Q:
[[133 120 143 147 148]
 [152 145 115 153 111]]
A: 133

Q:
[[139 119 138 138 140 129]
 [136 124 149 136 125 127]
 [129 130 125 123 105 122]]
A: 139

Q: [107 155 109 111 120]
A: 107

Q: [157 139 116 138 130 126 120]
A: 157

Q: [113 106 105 107]
A: 113

Q:
[[124 135 117 141 103 120]
 [131 107 135 113 131 146]]
A: 124
---
[[127 117 115 144 127]
 [126 122 126  99 120]
 [117 149 141 134 127]] result: 127

[[119 108 139 117 152 108]
 [144 132 108 153 132 124]
 [157 151 141 139 114 111]] result: 108

[[114 158 102  99 129 111 108]
 [118 154 136 150 106 100 101]
 [120 149 124 111 146 102 138]] result: 108

[[144 101 150 143 136 133]
 [148 119 144 119 140 119]
 [101 136 150 129 154 125]] result: 133

[[117 120 106 151 150]
 [140 117 157 104 136]
 [146 112 154 111 127]] result: 150

[[139 122 111 124 104 119]
 [145 116 153 142 131 126]
 [137 127 125 138 158 138]] result: 119

[[129 124 108 138 142]
 [111 153 124 124 116]
 [110 151 129 125 112]] result: 142
---
[132 122 136 104] → 122

[[115 130 128 145 134 151]
 [128 135 122 143 143 135]
 [117 131 126 137 127 149]] → 117

[[140 143 142 103 115]
 [119 133 144 104 147]] → 104

[[104 146 129 117]
 [129 111 129 120]] → 111

[100 142 131 152 113 139 117] → 113

[133 101 117 112 130 123] → 112

[150 105 119 155 136 129] → 119

[119 141 125 104 131] → 119

[148 154 118 143] → 143
---
[149 118 143 156 122 153 123] -> 156, 156

[[140 114 118 113 115]
 [123 114 127 100 112]
 [128 113 130 103 117]] -> 127, 140

[150 133 136 108 134] -> 136, 150

[133 101 111 117 131] -> 111, 133

[[112 113 121 134 133 126 133]
 [110 133 112 116 125 129 149]
 [129 131 118 139 138 116 137]] -> 116, 149

[128 153 155 125 120 102 139] -> 125, 155

[143 106 144 126 131 122 113] -> 126, 144

[125 111 154 134 122] -> 154, 154
---
Input: (142, 143, 121, 112, 118, 107, 117)
Output: 121
Input: ((134, 151, 129, 138, 124), (131, 136, 113, 128, 132))
Output: 131
Input: ((113, 128, 138, 126, 113, 157, 127), (135, 142, 119, 119, 135, 132, 135))
Output: 119
Input: ((119, 149, 135, 127, 132, 110), (118, 121, 110, 104, 149, 130))
Output: 121
Input: ((145, 120, 136, 137, 110, 150, 139), (128, 108, 136, 137, 110, 150, 140))
Output: 136
Input: (120, 104, 131, 148, 130, 136)
Output: 104
Input: (131, 125, 122, 137, 104, 115, 114)
Output: 122
Input: (104, 135, 106, 111, 124, 130)
Output: 135
Input: ((115, 139, 153, 119), (129, 141, 154, 119), (157, 126, 129, 136))
Output: 119
Input: (126, 137, 135, 103, 114)
Output: 126
---
[156 136 117 110 123] result: 136
[106 130 142 138 141 128] result: 130
[145 153 116 127 133] result: 153
[153 121 133 135 123 138] result: 121
[117 131 131 154] result: 131
[157 137 136 122] result: 137
[105 126 134 127] result: 126
[133 141 156 150] result: 141
[157 117 123 132 138 144] result: 117
[112 123 101 128] result: 123
---
[[104, 128, 153, 128, 121], [153, 134, 110, 129, 138], [148, 136, 112, 126, 149]]	121
[140, 153, 133, 144, 116, 131, 128]	116
[132, 151, 111, 143, 138, 106]	138
[[114, 111, 110, 134], [111, 116, 129, 154]]	111
[[123, 140, 113, 122, 137, 115, 146], [119, 138, 105, 118, 131, 120, 150]]	137
[133, 140, 141, 118, 107, 117]	107
[[132, 147, 135, 127, 100, 116], [125, 133, 155, 137, 143, 122]]	100
[[123, 145, 148, 130, 119, 126, 119], [141, 127, 121, 127, 142, 151, 145]]	119
[[146, 135, 140, 136], [120, 130, 133, 153], [120, 128, 134, 153]]	120
[[149, 151, 154, 156, 156], [157, 156, 154, 150, 144]]	156
---
Q:
[[148 144 137 102 105 119]
 [147 138 131  99 111 113]
 [121 111 116 100 136 101]]
A: 119

Q:
[[131 110 117 127]
 [103 130 134 119]
 [112 121 136 134]]
A: 127

Q:
[[104 121 139 134 126]
 [122 106 119 111 145]
 [135 141 133 152 105]]
A: 126

Q:
[[122 143 140 120]
 [136 102 116 145]
 [130 127 121 126]]
A: 120

Q:
[[118 152 127 123 130 133 137]
 [130 125 143 146 126 106 130]
 [130 124 119 121 111 133 112]]
A: 137

Q:
[[142 119 104 150 132]
 [109 134 147 135 146]
 [154 131 118 131 120]]
A: 132
